Here is a tiny trained network, its code and every weight. The questions are about switching its units off for an input and a class, where a switched-off unit gives its printed mean instead of its output.

import numpy as np


def w(rows, s, z=0):
    codes = np.array(rows[::2]) - 128.0
    scale = np.full(codes.shape[1], s)
    scale[-1] = z or s
    return codes * scale


def f(y):
    return np.maximum(y, 0)


def log_softmax(a):
    a = a - a.max(-1, keepdims=True)
    return a - np.log(np.exp(a).sum(-1, keepdims=True))


def net(x, mask):
    res = np.array(x, float).reshape(1, 4) / 4 @ E
    y = f(res @ A[0][:, :-1].T + A[0][:, -1])
    res = res + np.where(mask, y, B[0][:, -1]) @ B[0][:, :-1]
    return log_softmax(res[-1] @ U[:, :-1].T + U[:, -1])


A, B = {}, {}
E = w([
[160,181,105,121,28,38,108,146,104,151,110],'x0',
[127,137,136,142,130,130,133,102,123,135,126],'x1',
[65,185,119,72,150,149,70,117,68,79,98],'x2',
[207,172,252,71,132,125,71,65,154,97,192],'x3',
],0.013)
A[0] = w([
[206,78,159,135,122,104,160,133,196,186,171,150],'neuron 0',
[129,93,139,120,172,219,134,72,146,68,172,58],'neuron 1',
[149,192,147,102,77,8,130,106,107,190,117,33],'neuron 2',
[119,87,113,102,208,185,171,68,215,83,163,66],'neuron 3',
[110,125,177,121,168,160,148,127,153,111,157,65],'neuron 4',
[95,199,163,30,157,155,22,105,41,72,98,147],'neuron 5',
[166,129,174,76,40,53,86,133,73,156,120,5],'neuron 6',
[255,64,167,171,119,110,198,147,215,175,156,139],'neuron 7',
[190,167,96,73,48,89,113,117,129,137,121,34],'neuron 8',
[126,97,161,144,194,172,83,143,194,114,117,25],'neuron 9',
[183,149,187,92,112,146,62,103,154,58,164,90],'neuron 10',
[183,154,195,112,126,99,67,83,186,48,233,54],'neuron 11',
[221,139,194,44,102,138,124,81,197,139,202,123],'neuron 12',
[93,109,77,211,128,111,159,153,126,149,123,34],'neuron 13',
],0.0083,0.0022)
B[0] = w([
[222,221,255,41,185,230,55,194,15,149,46,201],'neuron 0',
[135,96,158,114,130,91,68,72,197,146,190,196],'neuron 1',
[127,111,154,93,90,110,83,73,216,113,217,190],'neuron 2',
[162,94,91,120,137,82,67,77,200,158,188,197],'neuron 3',
[124,123,61,92,145,42,68,95,201,150,202,169],'neuron 4',
[179,192,219,47,217,179,84,89,22,132,34,251],'neuron 5',
[102,62,149,123,128,34,82,106,160,199,173,189],'neuron 6',
[173,229,165,89,200,198,92,102,59,176,59,227],'neuron 7',
[148,61,162,66,118,118,46,83,242,191,191,177],'neuron 8',
[146,155,167,97,99,94,138,112,200,123,218,171],'neuron 9',
[90,105,51,231,87,110,218,184,110,2,67,223],'neuron 10',
[88,43,54,208,65,135,193,175,107,85,118,244],'neuron 11',
[69,54,101,178,79,90,150,188,68,19,78,241],'neuron 12',
[76,78,101,156,71,213,165,158,160,101,85,182],'neuron 13',
],0.0066,0.017)
U = w([
[164,202,204,36,166,193,105,133,18,117,68,227],'0',
[80,54,60,214,85,123,185,182,111,79,90,138],'1',
[142,89,155,60,114,76,89,103,254,143,244,5],'2',
],0.011,0.0015)

Each question gives the input, the list of numbers given to net, and the class t.
The units are the neurons (one row each of A and B). Each row of codes is followed by its name. A weight is (code - 128) times the scale printed after its matrix; where a second scale follows, it is the last column's (A, B and U).
mask holds one flag per neuron, in row order. A switched-off neuron (its flag False) gives its mean, the last column of its row in B, instead of its output. The means were averaged over made-up inputs and are rounded, as every weight is.
A unit's drop is (log p(t) with every unit on - log p(t) with that unit switched off) / (log p(t) with every unit on - log p(t) with every unit switched off).
The circuit of an input: a set's keep is (log p(t) with only the set's units on - log p(t) with every unit switched off) / (log p(t) with every unit on - log p(t) with every unit switched off). Starting from the 12 units with the biggest drops (on a tie, the unit counted first), units are removed one at a time, each time the one whose removal leaves the highest keep (on an exact tie, the one counted first), for as long as the keep stays at least 0.8.
circuit, biggest first: the units of the circuit, biggest drop first
top k neurons: the k neurons with the biggest drops, biggest first
drop when u is switched off: that unit's drop, to one decimal
input [3,-3,5,8], class 1: circuit, biggest first	[neuron 11]
input [1,4,-5,5], class 0: top 3 neurons	[neuron 0; neuron 7; neuron 13]
input [-3,3,6,8], class 1: top 3 neurons	[neuron 11; neuron 10; neuron 12]
input [-3,-2,-7,-7], class 0: circuit, biggest first	[neuron 7; neuron 11]
input [8,-8,-8,1], class 0: top 3 neurons	[neuron 0; neuron 7; neuron 3]
input [-8,7,8,-8], class 0: top 2 neurons	[neuron 11; neuron 10]
input [-7,2,-6,-1], class 2: top 3 neurons	[neuron 5; neuron 3; neuron 1]
input [-5,-7,4,-2], class 2: top 2 neurons	[neuron 0; neuron 7]
input [-6,-1,-4,7], class 1: top 2 neurons	[neuron 12; neuron 11]
input [3,-2,7,-6], class 0: top 3 neurons	[neuron 11; neuron 10; neuron 12]
input [1,0,-1,3], class 1: drop when neuron 5 is switched off	0.5
input [-4,6,-8,-6], class 0: drop when neuron 7 is switched off	0.1
input [3,6,7,8], class 1: drop when neuron 11 is switched off	0.7
input [-8,-6,-8,6], class 0: drop when neuron 2 is switched off	0.1
input [-7,5,5,3], class 2: top neuron	[neuron 1]
